Here is a tiny trained network, its code and every weight. The questions are about switching its units off for an input and a target symbol, where a switched-off unit gives its printed mean instead of its output.

import numpy as np


def w(rows, s, z=0):
    codes = np.array(rows[::2]) - 128.0
    scale = np.full(codes.shape[1], s)
    scale[-1] = z or s
    return codes * scale


def f(y):
    return y / 2 * (1 + np.tanh(0.7978845608 * (y + 0.044715 * y**3)))


def softmax(a):
    e = np.exp(a - a.max(-1, keepdims=True))
    return e / e.sum(-1, keepdims=True)


def log_softmax(a):
    a = a - a.max(-1, keepdims=True)
    return a - np.log(np.exp(a).sum(-1, keepdims=True))


def net(x, mask):
    ids = ['αβγδζηλμψω'.index(c) for c in x.split()]
    T = len(ids)
    res = E[ids] + P[:T]
    u = 0
    for l in range(3):
        r = res
        for j in range(2):
            rows = slice(2 * j, 2 * j + 2)
            q, k, v = (r @ M[l][rows].T for M in (Q, K, V))
            z = softmax(np.where(np.tri(T) > 0, q @ k.T / 2**0.5, -1e9)) @ v
            o = O[l][rows]
            res = res + np.where(mask[u + j], z, o[:, -1]) @ o[:, :-1]
        u += 2
        y = f(res @ A[l][:, :-1].T + A[l][:, -1])
        res = res + np.where(mask[u : u + 4], y, B[l][:, -1]) @ B[l][:, :-1]
        u += 4
    return log_softmax(res[-1] @ U[:, :-1].T + U[:, -1])


Q, K, V, O, A, B = {}, {}, {}, {}, {}, {}
E = w([
[119,86,125],'α',
[65,75,232],'β',
[141,70,105],'γ',
[176,200,94],'δ',
[174,189,223],'ζ',
[195,254,174],'η',
[137,155,215],'λ',
[161,161,160],'μ',
[29,106,66],'ψ',
[110,143,212],'ω',
],0.0086)
P = w([
[1,87,90],'0',
[176,170,185],'1',
[186,155,160],'2',
[184,147,157],'3',
[174,157,154],'4',
[165,163,153],'5',
[162,166,145],'6',
[158,167,144],'7',
[165,170,138],'8',
[164,166,131],'9',
[163,169,133],'10',
[161,165,141],'11',
[155,167,147],'12',
],0.0094)
Q[0] = w([
[127,187,133],'0.h0',
[121,52,120],'0.h0',
[131,8,105],'0.h1',
[118,217,127],'0.h1',
],0.013)
K[0] = w([
[91,111,124],'0.h0',
[217,170,120],'0.h0',
[247,188,192],'0.h1',
[54,98,106],'0.h1',
],0.013)
V[0] = w([
[179,208,175],'0.h0',
[217,209,115],'0.h0',
[165,162,31],'0.h1',
[100,52,3],'0.h1',
],0.0079)
O[0] = w([
[106,231,121,114],'0.h0',
[143,255,80,4],'0.h0',
[209,225,9,8],'0.h1',
[215,76,116,156],'0.h1',
],0.0074,0.0017)
A[0] = w([
[192,234,103,244],'0.n0',
[93,165,6,252],'0.n1',
[93,167,36,224],'0.n2',
[1,52,121,239],'0.n3',
],0.0063,0.0033)
B[0] = w([
[56,216,205,252],'0.n0',
[58,107,13,167],'0.n1',
[49,107,3,160],'0.n2',
[11,64,126,180],'0.n3',
],0.006,0.0045)
Q[1] = w([
[109,124,115],'1.h0',
[90,115,51],'1.h0',
[239,164,141],'1.h1',
[2,64,113],'1.h1',
],0.0076)
K[1] = w([
[107,128,111],'1.h0',
[94,105,96],'1.h0',
[217,106,180],'1.h1',
[2,130,51],'1.h1',
],0.0088)
V[1] = w([
[12,80,48],'1.h0',
[208,133,199],'1.h0',
[237,120,254],'1.h1',
[195,119,67],'1.h1',
],0.0079)
O[1] = w([
[143,117,194,114],'1.h0',
[86,135,62,171],'1.h0',
[5,118,86,167],'1.h1',
[127,75,51,3],'1.h1',
],0.011,0.0053)
A[1] = w([
[151,137,119,117],'1.n0',
[124,253,74,254],'1.n1',
[123,192,215,145],'1.n2',
[105,108,199,118],'1.n3',
],0.006,0.0039)
B[1] = w([
[156,141,134,124],'1.n0',
[1,174,178,243],'1.n1',
[93,237,150,254],'1.n2',
[91,149,219,173],'1.n3',
],0.0067,0.0086)
Q[2] = w([
[226,99,122],'2.h0',
[189,177,169],'2.h0',
[83,201,255],'2.h1',
[152,111,38],'2.h1',
],0.0071)
K[2] = w([
[116,248,123],'2.h0',
[91,177,163],'2.h0',
[135,73,254],'2.h1',
[151,150,29],'2.h1',
],0.0066)
V[2] = w([
[199,52,172],'2.h0',
[253,118,162],'2.h0',
[76,117,59],'2.h1',
[48,72,179],'2.h1',
],0.0074)
O[2] = w([
[99,192,2,162],'2.h0',
[138,191,101,137],'2.h0',
[62,131,78,4],'2.h1',
[139,27,190,254],'2.h1',
],0.0064,0.019)
A[2] = w([
[247,215,118,2],'2.n0',
[210,162,210,96],'2.n1',
[196,187,211,88],'2.n2',
[72,254,6,97],'2.n3',
],0.0055,0.0039)
B[2] = w([
[70,88,177,157],'2.n0',
[136,123,32,249],'2.n1',
[114,146,17,254],'2.n2',
[255,90,83,216],'2.n3',
],0.0073,0.015)
U = w([
[85,116,113,199],'α',
[254,94,143,148],'β',
[135,108,74,151],'γ',
[204,160,101,5],'δ',
[36,159,184,113],'ζ',
[109,234,149,166],'η',
[88,101,196,6],'λ',
[81,127,129,156],'μ',
[55,84,122,124],'ψ',
[129,66,173,181],'ω',
],0.0069,0.0029)

Each question gives the input, a string of symbols that net reads in full, and the target symbol t.
The units are the heads (2 rows each of Q, K, V and O) and the neurons (one row each of A and B). Each row of codes is followed by its name. A weight is (code - 128) times the scale printed after its matrix; where a second scale follows, it is the last column's (O, A, B and U).
mask holds one flag per unit, layer by layer, with each layer's heads first. A switched-off unit (its flag False) gives its mean, the last column of its rows in O or B, instead of its output. The means were averaged over made-up inputs and are rounded, as every weight is.
A unit's drop is (log p(t) with every unit on - log p(t) with that unit switched off) / (log p(t) with every unit on - log p(t) with every unit switched off).
The circuit of an input: a set's keep is (log p(t) with only the set's units on - log p(t) with every unit switched off) / (log p(t) with every unit on - log p(t) with every unit switched off). Starting from the 12 units with the biggest drops (on a tie, the unit counted first), units are removed one at a time, each time the one whose removal leaves the highest keep (on an exact tie, the one counted first), for as long as the keep stays at least 0.8.
units of the circuit, in order: the units of the circuit, biggest drop first
k most important neurons: the k neurons with the biggest drops, biggest first
which heads matter: for each layer, one digit per head in row order, 1 if its drop is at least 0.15 and else 0, layers parted by /
input β η η ζ γ ψ α ω η η μ, target β: 2 most important neurons => 0.n3, 1.n1
input β μ η δ ζ η γ β, target η: units of the circuit, in order => 1.h1, 0.n3, 0.h0
input α η γ δ η α γ ψ λ β, target β: units of the circuit, in order => 1.h1, 0.n3
input λ α η ζ η μ η δ γ, target η: units of the circuit, in order => 0.h0, 0.h1
input γ η γ β ψ ψ δ, target γ: which heads matter => 11 / 11 / 11
input ω ψ γ ψ ω ζ μ ζ η, target ω: units of the circuit, in order => 0.h0, 0.h1, 2.h0
input ψ β η ζ β λ ζ, target ψ: 2 most important neurons => 1.n2, 0.n3
input δ η η, target δ: which heads matter => 01 / 11 / 11
input α δ η γ ζ μ α γ η η ψ, target β: which heads matter => 00 / 11 / 00
input γ ζ γ ω ζ ζ α ζ η α ψ ζ β, target β: units of the circuit, in order => 1.h1, 0.n3
input ζ μ γ η η, target ζ: which heads matter => 00 / 01 / 00
input β γ γ ψ η ψ η η, target β: units of the circuit, in order => 0.h0, 0.h1, 0.n3, 1.h1
input δ β ω γ η ψ ψ ψ ω μ, target δ: most important neuron => 2.n3
input α η η η η ζ ψ ψ γ ζ ζ, target ψ: which heads matter => 11 / 01 / 00
input η α η η γ γ η β η λ, target η: 2 most important neurons => 0.n0, 1.n1
input ζ γ η η ψ η α γ γ μ, target ζ: which heads matter => 10 / 01 / 00
input η ψ η ψ, target β: which heads matter => 00 / 11 / 10
input ω ω ψ δ ψ λ γ, target β: which heads matter => 01 / 11 / 01
input η γ ω ω δ, target η: which heads matter => 11 / 11 / 01
input γ η α β, target η: which heads matter => 11 / 11 / 10
input δ δ η ζ μ α α ψ ψ γ, target β: which heads matter => 01 / 11 / 10
input η γ α λ, target η: which heads matter => 11 / 11 / 01
input γ η γ η γ η ψ ψ ω η β δ λ, target γ: 3 most important neurons => 2.n3, 0.n3, 1.n2
input η β η η γ ψ ω, target η: 2 most important neurons => 0.n0, 1.n1
